Below is a small trained network, with its code and all its weights. Each question gives an input and a class and asks what happens when units are switched off, that is, made to give their printed mean instead of their output.

import numpy as np


def w(rows, s, z=0):
    codes = np.array(rows[::2]) - 128.0
    scale = np.full(codes.shape[1], s)
    scale[-1] = z or s
    return codes * scale


def norm(h):
    return h / np.sqrt((h * h).mean(-1, keepdims=True) + 1e-5)


def f(y):
    return np.maximum(y, 0)


def log_softmax(a):
    a = a - a.max(-1, keepdims=True)
    return a - np.log(np.exp(a).sum(-1, keepdims=True))


def net(x, mask):
    res = np.array(x, float).reshape(1, 8) / 4 @ E
    u = 0
    for l in range(4):
        y = f(norm(res) @ A[l][:, :-1].T + A[l][:, -1])
        res = res + np.where(mask[u : u + 7], y, B[l][:, -1]) @ B[l][:, :-1]
        u += 7
    return log_softmax(norm(res)[-1] @ U[:, :-1].T + U[:, -1])


A, B = {}, {}
E = w([
[53,169,190,115,74,123],'x0',
[122,129,123,131,127,134],'x1',
[132,126,133,125,128,122],'x2',
[167,178,115,40,173,202],'x3',
[133,254,70,176,156,68],'x4',
[148,134,188,177,187,156],'x5',
[74,96,129,87,216,71],'x6',
[131,130,127,127,130,132],'x7',
],0.0046)
A[0] = w([
[31,153,36,71,42,135,92],'L0N1',
[85,170,224,224,204,208,117],'L0N2',
[134,98,66,74,90,79,83],'L0N3',
[135,205,142,20,160,195,58],'L0N4',
[3,218,247,79,83,144,1],'L0N5',
[40,96,122,71,231,70,104],'L0N6',
[112,205,135,121,137,84,107],'L0N7',
],0.007,0.0033)
B[0] = w([
[173,126,194,67,147,90,221],'L0N1',
[162,124,161,36,125,62,230],'L0N2',
[164,123,164,100,171,115,181],'L0N3',
[129,143,140,99,153,233,231],'L0N4',
[160,81,6,112,75,136,236],'L0N5',
[187,154,147,167,58,174,255],'L0N6',
[109,174,108,107,102,131,198],'L0N7',
],0.012,0.004)
A[1] = w([
[175,132,179,163,194,140,122],'L1N1',
[182,74,46,168,237,146,8],'L1N2',
[198,144,127,116,92,177,209],'L1N3',
[95,70,146,190,74,2,69],'L1N4',
[101,121,173,80,70,175,155],'L1N5',
[94,69,101,149,116,163,109],'L1N6',
[39,32,154,108,161,175,78],'L1N7',
],0.0088,0.0014)
B[1] = w([
[119,120,94,86,94,105,165],'L1N1',
[140,101,45,109,73,133,160],'L1N2',
[125,81,142,186,126,104,254],'L1N3',
[152,146,127,71,153,246,195],'L1N4',
[111,97,133,187,142,86,207],'L1N5',
[154,114,180,120,103,100,145],'L1N6',
[81,58,173,210,143,95,151],'L1N7',
],0.012,0.0075)
A[2] = w([
[141,78,165,155,96,122,227],'L2N1',
[151,118,162,30,136,85,67],'L2N2',
[120,133,103,91,102,140,2],'L2N3',
[122,251,80,142,148,106,169],'L2N4',
[119,140,97,158,143,155,53],'L2N5',
[181,139,167,198,88,131,196],'L2N6',
[111,139,132,107,162,213,128],'L2N7',
],0.012,0.00087)
B[2] = w([
[107,216,148,178,123,112,255],'L2N1',
[209,124,89,141,254,125,220],'L2N2',
[139,95,148,185,76,153,163],'L2N3',
[40,38,241,236,76,94,192],'L2N4',
[180,107,151,111,153,118,141],'L2N5',
[63,200,65,62,179,80,229],'L2N6',
[49,118,117,153,184,189,187],'L2N7',
],0.0092,0.0071)
A[3] = w([
[161,66,93,86,30,123,61],'L3N1',
[96,93,67,107,151,125,125],'L3N2',
[67,163,95,97,130,128,94],'L3N3',
[151,149,162,99,74,164,107],'L3N4',
[92,142,140,99,153,251,9],'L3N5',
[94,236,77,145,134,123,52],'L3N6',
[104,103,143,66,78,95,110],'L3N7',
],0.011,0.0012)
B[3] = w([
[150,123,11,194,118,142,221],'L3N1',
[136,151,148,169,49,154,166],'L3N2',
[124,185,149,128,126,107,160],'L3N3',
[128,81,95,123,176,166,146],'L3N4',
[71,172,127,124,175,247,254],'L3N5',
[104,231,115,82,64,133,207],'L3N6',
[178,82,113,119,167,164,151],'L3N7',
],0.011,0.0051)
U = w([
[133,168,122,178,159,133,255],'0',
[79,120,156,106,162,254,102],'1',
[163,65,39,135,48,127,91],'2',
[69,62,231,172,99,65,88],'3',
[105,217,134,96,97,102,114],'4',
[211,115,168,69,208,74,66],'5',
],0.0089,0.0046)

Each question gives the input, the list of numbers given to net, and the class t.
The units are the neurons (one row each of A and B). Each row of codes is followed by its name. A weight is (code - 128) times the scale printed after its matrix; where a second scale follows, it is the last column's (A, B and U).
mask holds one flag per neuron, layer by layer. A switched-off neuron (its flag False) gives its mean, the last column of its row in B, instead of its output. The means were averaged over made-up inputs and are rounded, as every weight is.
A unit's drop is (log p(t) with every unit on - log p(t) with that unit switched off) / (log p(t) with every unit on - log p(t) with every unit switched off).
The circuit of an input: a set's keep is (log p(t) with only the set's units on - log p(t) with every unit switched off) / (log p(t) with every unit on - log p(t) with every unit switched off). Starting from the 12 units with the biggest drops (on a tie, the unit counted first), units are removed one at a time, each time the one whose removal leaves the highest keep (on an exact tie, the one counted first), for as long as the keep stays at least 0.8.
units of the circuit, in order: the units of the circuit, biggest drop first
most important unit: the unit with the biggest drop
top k neurons: the k neurons with the biggest drops, biggest first
top k neurons in layer l: the k neurons of layer l with the biggest drops, biggest first
input [-7,-7,2,6,0,-8,-5,3], class 5: most important unit -> L0N3
input [4,7,5,1,-1,-6,8,-3], class 4: top 2 neurons -> L0N6; L2N6
input [6,-8,2,-4,1,-8,6,1], class 5: units of the circuit, in order -> L0N1; L2N2
input [-5,-4,-3,-8,8,-4,3,0], class 1: top 3 neurons -> L1N4; L0N4; L0N5
input [-7,3,-5,4,6,-7,7,2], class 2: units of the circuit, in order -> L1N2; L2N1; L3N5
input [0,2,3,-7,-5,-4,-8,-3], class 4: units of the circuit, in order -> L2N6; L2N1
input [-5,5,-6,1,7,2,-8,4], class 4: units of the circuit, in order -> L2N6; L3N6
input [4,7,-8,0,-5,6,0,2], class 5: units of the circuit, in order -> L0N2; L2N2
input [-7,0,6,-3,-8,7,1,6], class 3: top 3 neurons -> L1N7; L0N5; L2N1
input [-8,-6,7,-4,-4,8,-3,-7], class 2: units of the circuit, in order -> L1N2; L3N5
input [4,4,0,-1,-4,8,8,-6], class 4: top 4 neurons -> L0N6; L2N1; L2N6; L0N1
input [-4,2,0,5,-6,-8,1,3], class 5: top 2 neurons -> L1N4; L0N3
input [-4,1,3,-4,-3,0,7,5], class 4: top 2 neurons -> L0N6; L2N6
input [6,-8,-2,-8,-8,3,8,-6], class 1: units of the circuit, in order -> L1N4
input [-2,-3,7,1,4,5,3,-1], class 5: top 3 neurons in layer 0 -> L0N2; L0N5; L0N4
input [-2,-5,0,-6,-7,-8,4,-2], class 5: top 2 neurons -> L0N3; L0N4
input [4,-1,0,-2,-4,2,8,7], class 4: units of the circuit, in order -> L0N6; L2N6; L3N6
input [4,-2,2,-8,-1,-5,-8,2], class 1: units of the circuit, in order -> L1N4; L0N4; L0N6
input [8,-4,-6,-8,-2,-6,-3,7], class 1: top 2 neurons in layer 1 -> L1N4; L1N3
input [-8,5,4,2,-7,0,-3,1], class 2: most important unit -> L1N2
input [3,-6,-8,-7,0,4,5,6], class 1: top 2 neurons in layer 0 -> L0N4; L0N1
input [-2,1,-5,6,7,2,-6,-2], class 3: units of the circuit, in order -> L2N4; L1N4; L0N6; L0N5
